Below are the code and all the weights of a small trained network. Each question names an input and a class and asks about switching units off, where a switched-off unit gives its printed mean instead of its output.

import numpy as np


def w(rows, s, z=0):
    codes = np.array(rows[::2]) - 128.0
    scale = np.full(codes.shape[1], s)
    scale[-1] = z or s
    return codes * scale


def norm(h):
    return h / np.sqrt((h * h).mean(-1, keepdims=True) + 1e-5)


def f(y):
    return np.maximum(y, 0)


def log_softmax(a):
    a = a - a.max(-1, keepdims=True)
    return a - np.log(np.exp(a).sum(-1, keepdims=True))


def net(x, mask):
    res = np.array(x, float).reshape(1, 6) / 4 @ E
    u = 0
    for l in range(2):
        y = f(norm(res) @ A[l][:, :-1].T + A[l][:, -1])
        res = res + np.where(mask[u : u + 12], y, B[l][:, -1]) @ B[l][:, :-1]
        u += 12
    return log_softmax(norm(res)[-1] @ U[:, :-1].T + U[:, -1])


A, B = {}, {}
E = w([
[130,91,152,144],'x0',
[130,154,159,112],'x1',
[174,104,111,65],'x2',
[72,69,205,62],'x3',
[204,230,197,116],'x4',
[209,9,175,89],'x5',
],0.0015)
A[0] = w([
[159,89,131,66,43],'0.n1',
[190,205,167,119,8],'0.n2',
[165,175,2,125,45],'0.n3',
[145,50,107,197,86],'0.n4',
[142,148,59,154,129],'0.n5',
[37,167,113,118,163],'0.n6',
[141,186,133,86,72],'0.n7',
[179,86,156,76,99],'0.n8',
[142,196,81,114,138],'0.n9',
[165,160,163,112,141],'0.n10',
[21,100,157,122,106],'0.n11',
[127,191,32,100,23],'0.n12',
],0.0056,0.0016)
B[0] = w([
[190,30,121,104,211],'0.n1',
[206,187,158,192,215],'0.n2',
[47,95,177,141,236],'0.n3',
[114,231,33,96,231],'0.n4',
[72,94,132,204,214],'0.n5',
[136,98,215,96,242],'0.n6',
[166,157,109,151,184],'0.n7',
[125,30,63,121,254],'0.n8',
[129,89,148,188,223],'0.n9',
[143,157,68,167,208],'0.n10',
[154,241,219,2,237],'0.n11',
[79,58,187,156,208],'0.n12',
],0.0035,0.0022)
A[1] = w([
[140,87,85,193,192],'1.n1',
[202,157,147,169,83],'1.n2',
[155,31,114,95,36],'1.n3',
[106,162,135,159,93],'1.n4',
[135,82,92,71,103],'1.n5',
[116,153,84,163,108],'1.n6',
[88,155,71,165,150],'1.n7',
[182,95,68,51,3],'1.n8',
[83,185,3,126,60],'1.n9',
[96,88,141,87,167],'1.n10',
[80,204,152,169,154],'1.n11',
[131,78,126,125,138],'1.n12',
],0.0053,0.0018)
B[1] = w([
[112,173,196,67,248],'1.n1',
[99,241,66,250,199],'1.n2',
[185,91,100,135,247],'1.n3',
[161,101,153,125,172],'1.n4',
[208,85,182,199,224],'1.n5',
[109,132,131,49,165],'1.n6',
[72,82,139,53,191],'1.n7',
[171,43,159,131,225],'1.n8',
[144,179,2,109,177],'1.n9',
[197,170,112,150,229],'1.n10',
[157,65,46,121,254],'1.n11',
[175,97,59,126,198],'1.n12',
],0.0041,0.0023)
U = w([
[1,60,166,195,64],'0',
[108,204,220,21,129],'1',
[86,151,32,69,12],'2',
[244,23,112,110,254],'3',
[175,243,126,245,195],'4',
],0.011,0.0011)

Each question gives the input, the list of numbers given to net, and the class t.
The units are the neurons (one row each of A and B). Each row of codes is followed by its name. A weight is (code - 128) times the scale printed after its matrix; where a second scale follows, it is the last column's (A, B and U).
mask holds one flag per neuron, layer by layer. A switched-off neuron (its flag False) gives its mean, the last column of its row in B, instead of its output. The means were averaged over made-up inputs and are rounded, as every weight is.
A unit's drop is (log p(t) with every unit on - log p(t) with that unit switched off) / (log p(t) with every unit on - log p(t) with every unit switched off).
The circuit of an input: a set's keep is (log p(t) with only the set's units on - log p(t) with every unit switched off) / (log p(t) with every unit on - log p(t) with every unit switched off). Starting from the 12 units with the biggest drops (on a tie, the unit counted first), units are removed one at a time, each time the one whose removal leaves the highest keep (on an exact tie, the one counted first), for as long as the keep stays at least 0.8.
circuit, biggest first: the units of the circuit, biggest drop first
k most important neurons: the k neurons with the biggest drops, biggest first
top k neurons in layer l: the k neurons of layer l with the biggest drops, biggest first
drop of u: that unit's drop, to one decimal
input [-7,-1,-8,-2,-6,8], class 2: circuit, biggest first : [0.n4; 1.n9]
input [0,8,7,-1,1,0], class 4: circuit, biggest first : [0.n2; 1.n2]
input [-7,-5,-1,7,-3,-8], class 1: circuit, biggest first : [0.n11]
input [-1,3,-4,-7,-5,2], class 2: 2 most important neurons : [0.n4; 1.n9]
input [6,0,-8,5,5,-8], class 1: circuit, biggest first : [0.n11; 0.n6]
input [2,7,0,3,6,3], class 4: 2 most important neurons : [1.n2; 0.n2]
input [1,-4,-5,0,-7,5], class 2: 4 most important neurons : [0.n4; 1.n9; 0.n6; 0.n1]
input [2,2,8,0,7,2], class 4: top 2 neurons in layer 0 : [0.n2; 0.n10]
input [0,-2,2,-2,-8,-6], class 0: 2 most important neurons : [0.n6; 0.n12]
input [2,6,-1,-1,0,2], class 4: circuit, biggest first : [1.n2; 0.n10]
input [8,-4,6,-1,-5,-6], class 0: 2 most important neurons : [0.n6; 0.n3]
input [-1,-8,-1,-6,-2,5], class 2: 2 most important neurons : [0.n4; 1.n9]
input [3,-2,-8,2,-2,-6], class 1: 2 most important neurons : [0.n11; 0.n6]
input [8,-6,-7,1,-8,0], class 2: most important neuron : [0.n4]
input [6,1,-7,4,1,2], class 1: drop of 0.n11 : 0.2
input [-2,2,-8,5,-8,5], class 1: drop of 0.n11 : 1.3
input [3,-5,-5,-7,-3,7], class 2: drop of 0.n4 : 0.8
input [-3,-3,-4,-5,-3,7], class 2: drop of 0.n4 : 1.0
